Below is a small trained network, with its code and all its weights. Each question gives an input and a target symbol and asks what happens when units are switched off, that is, made to give their printed mean instead of their output.

import numpy as np


def w(rows, s, z=0):
    codes = np.array(rows[::2]) - 128.0
    scale = np.full(codes.shape[1], s)
    scale[-1] = z or s
    return codes * scale


def norm(h):
    return h / np.sqrt((h * h).mean(-1, keepdims=True) + 1e-5)


def f(y):
    return y / 2 * (1 + np.tanh(0.7978845608 * (y + 0.044715 * y**3)))


def softmax(a):
    e = np.exp(a - a.max(-1, keepdims=True))
    return e / e.sum(-1, keepdims=True)


def log_softmax(a):
    a = a - a.max(-1, keepdims=True)
    return a - np.log(np.exp(a).sum(-1, keepdims=True))


def net(x, mask):
    ids = ['αγδεζηλμξπστφψ'.index(c) for c in x.split()]
    T = len(ids)
    res = E[ids] + P[:T]
    r = norm(res)
    for j in range(2):
        rows = slice(4 * j, 4 * j + 4)
        q, k, v = (r @ M[0][rows].T for M in (Q, K, V))
        z = softmax(np.where(np.tri(T) > 0, q @ k.T / 4**0.5, -1e9)) @ v
        o = O[0][rows]
        res = res + np.where(mask[j], z, o[:, -1]) @ o[:, :-1]
    y = f(norm(res) @ A[0][:, :-1].T + A[0][:, -1])
    res = res + np.where(mask[2:10], y, B[0][:, -1]) @ B[0][:, :-1]
    return log_softmax(norm(res)[-1] @ U[:, :-1].T + U[:, -1])


Q, K, V, O, A, B = {}, {}, {}, {}, {}, {}
E = w([
[119,203,72,199,179,130,124,109,96],'α',
[73,130,162,86,174,140,215,102,155],'γ',
[138,186,99,56,126,72,53,189,154],'δ',
[231,184,151,111,86,152,168,116,148],'ε',
[69,57,141,103,106,93,142,54,123],'ζ',
[190,97,146,123,102,154,100,117,232],'η',
[170,65,7,20,116,128,241,104,71],'λ',
[224,193,144,154,98,128,101,31,162],'μ',
[76,164,186,105,31,52,202,108,161],'ξ',
[158,152,248,158,106,152,93,124,109],'π',
[242,95,157,166,79,110,134,121,103],'σ',
[184,162,97,65,173,183,110,150,70],'τ',
[217,113,175,156,137,171,145,187,169],'φ',
[72,65,128,88,184,100,69,73,135],'ψ',
],0.018)
P = w([
[183,111,188,118,251,7,180,69,146],'0',
[230,100,190,60,205,142,103,100,158],'1',
[146,92,148,145,158,87,187,60,111],'2',
[176,140,141,106,183,159,58,124,152],'3',
[131,81,126,162,110,127,175,75,106],'4',
[179,151,124,140,139,203,37,119,139],'5',
[106,85,107,180,72,158,177,66,105],'6',
[169,154,99,167,100,246,39,111,120],'7',
],0.012)
Q[0] = w([
[115,176,67,70,54,92,134,113,147],'head 1',
[111,142,108,85,182,91,96,252,134],'head 1',
[125,138,144,161,80,89,31,134,155],'head 1',
[223,201,105,142,79,168,91,53,157],'head 1',
[109,184,65,128,134,35,77,222,147],'head 2',
[110,117,155,121,173,173,36,140,161],'head 2',
[63,94,115,109,132,85,73,66,128],'head 2',
[196,85,102,207,83,121,105,84,109],'head 2',
],0.043)
K[0] = w([
[73,168,84,63,43,69,130,162,123],'head 1',
[200,175,156,66,184,77,104,213,161],'head 1',
[148,118,148,187,75,68,40,107,139],'head 1',
[190,173,122,134,1,241,94,150,118],'head 1',
[149,114,74,18,131,15,118,217,85],'head 2',
[133,130,127,59,130,197,31,135,116],'head 2',
[64,74,140,102,119,94,104,95,119],'head 2',
[138,111,61,160,12,187,104,129,105],'head 2',
],0.036)
V[0] = w([
[125,169,209,24,199,255,158,76,119],'head 1',
[123,112,45,65,164,119,129,27,202],'head 1',
[121,113,90,169,208,150,56,156,56],'head 1',
[227,69,92,182,235,220,184,201,179],'head 1',
[62,197,138,171,103,117,187,154,250],'head 2',
[130,58,147,180,221,120,173,82,175],'head 2',
[186,195,146,137,102,124,213,148,92],'head 2',
[171,118,106,167,56,31,139,74,119],'head 2',
],0.014)
O[0] = w([
[81,170,157,96,92,240,143,126,130,255],'head 1',
[116,147,60,87,124,122,140,88,209,252],'head 1',
[79,142,89,124,183,99,110,140,96,160],'head 1',
[90,114,123,148,78,190,102,249,143,246],'head 1',
[118,150,149,175,128,96,152,139,167,5],'head 2',
[147,69,101,199,145,139,152,97,107,229],'head 2',
[174,151,152,157,104,101,160,114,103,207],'head 2',
[135,117,82,167,63,55,104,110,147,243],'head 2',
],0.014,0.0062)
A[0] = w([
[113,190,104,118,139,178,41,80,86,120],'neuron 1',
[87,101,182,160,95,186,90,119,144,189],'neuron 2',
[105,81,165,97,69,66,254,104,104,151],'neuron 3',
[28,98,147,50,140,130,153,125,164,122],'neuron 4',
[102,16,223,101,104,59,182,102,94,85],'neuron 5',
[65,48,158,128,98,90,229,63,147,2],'neuron 6',
[96,88,100,187,119,76,176,107,109,68],'neuron 7',
[126,154,127,146,126,185,143,188,127,16],'neuron 8',
],0.021,0.0067)
B[0] = w([
[85,121,125,230,63,175,26,198,133,250],'neuron 1',
[123,131,136,150,246,72,134,125,149,228],'neuron 2',
[102,153,64,84,230,145,76,228,100,179],'neuron 3',
[129,107,138,143,108,24,211,109,105,179],'neuron 4',
[66,8,67,116,89,137,142,167,216,148],'neuron 5',
[162,149,241,157,59,136,21,132,61,165],'neuron 6',
[105,192,186,56,117,180,254,115,146,222],'neuron 7',
[182,168,62,91,69,36,112,34,108,191],'neuron 8',
],0.02,0.013)
U = w([
[83,164,143,144,136,146,219,113,139,230],'α',
[123,161,244,163,189,109,89,107,104,93],'γ',
[139,136,79,68,189,68,95,92,209,117],'δ',
[198,188,97,121,191,150,136,235,164,2],'ε',
[140,65,171,18,105,167,80,116,141,192],'ζ',
[160,116,150,162,123,189,100,124,249,149],'η',
[96,138,95,18,139,238,92,154,72,81],'λ',
[215,215,161,100,68,123,99,75,147,16],'μ',
[72,149,214,97,68,42,121,215,180,88],'ξ',
[67,35,114,130,213,132,123,146,136,172],'π',
[169,50,41,89,47,167,167,158,148,139],'σ',
[94,176,27,197,131,129,110,92,84,112],'τ',
[224,74,142,195,111,67,151,131,84,152],'φ',
[112,69,152,146,83,99,116,20,92,164],'ψ',
],0.011,0.0052)

Each question gives the input, a string of symbols that net reads in full, and the target symbol t.
The units are the heads (4 rows each of Q, K, V and O) and the neurons (one row each of A and B). Each row of codes is followed by its name. A weight is (code - 128) times the scale printed after its matrix; where a second scale follows, it is the last column's (O, A, B and U).
mask holds one flag per unit, heads first, then neurons. A switched-off unit (its flag False) gives its mean, the last column of its rows in O or B, instead of its output. The means were averaged over made-up inputs and are rounded, as every weight is.
A unit's drop is (log p(t) with every unit on - log p(t) with that unit switched off) / (log p(t) with every unit on - log p(t) with every unit switched off).
The circuit of an input: a set's keep is (log p(t) with only the set's units on - log p(t) with every unit switched off) / (log p(t) with every unit on - log p(t) with every unit switched off). Starting from all 10 units, units are removed one at a time, each time the one whose removal leaves the highest keep (on an exact tie, the one counted first), for as long as the keep stays at least 0.8.
circuit, biggest first: the units of the circuit, biggest drop first
most important unit: the unit with the biggest drop
k most important neurons: the k neurons with the biggest drops, biggest first
which heads matter: for each layer, one digit per head in row order, 1 if its drop is at least 0.15 and else 0, layers parted by /
drop when u is switched off: that unit's drop, to one decimal
input ξ μ φ μ α ε, target μ: which heads matter : 11
input ψ α δ α μ μ α φ, target ε: 2 most important neurons : neuron 2; neuron 1
input α α σ α, target φ: most important unit : head 1
input α δ λ α α ξ, target ζ: circuit, biggest first : head 1; neuron 5; neuron 6; neuron 3
input μ α α δ δ π λ ε, target μ: circuit, biggest first : neuron 8; head 2
input μ μ μ α α η, target δ: 3 most important neurons : neuron 2; neuron 8; neuron 1
input δ α η α, target δ: circuit, biggest first : head 1; neuron 1; neuron 2; neuron 8
input μ α φ α, target ε: circuit, biggest first : head 1; neuron 2
input λ α ζ α α α ψ δ, target ξ: circuit, biggest first : head 2; neuron 4
input α α μ α, target η: which heads matter : 10
input φ δ μ μ γ, target γ: which heads matter : 10
input γ τ μ σ, target φ: 2 most important neurons : neuron 1; neuron 3
input α λ α ψ, target π: 2 most important neurons : neuron 4; neuron 8
input α μ μ σ η τ δ δ, target ξ: circuit, biggest first : head 2
input α ε δ α α σ, target φ: circuit, biggest first : head 1; neuron 1
input ζ ψ α ψ η ξ, target ζ: circuit, biggest first : head 1; neuron 6; neuron 5; neuron 3
input δ α π π σ, target σ: 2 most important neurons : neuron 5; neuron 2
input α μ α μ μ γ, target α: 3 most important neurons : neuron 4; neuron 2; neuron 8
input α ψ α α φ α, target ε: drop when head 1 is switched off : 1.5
input μ π μ λ α τ α η, target δ: drop when neuron 2 is switched off : 0.4
input μ α α γ, target α: drop when head 1 is switched off : 0.9
input μ ψ δ, target δ: drop when head 1 is switched off : 1.6
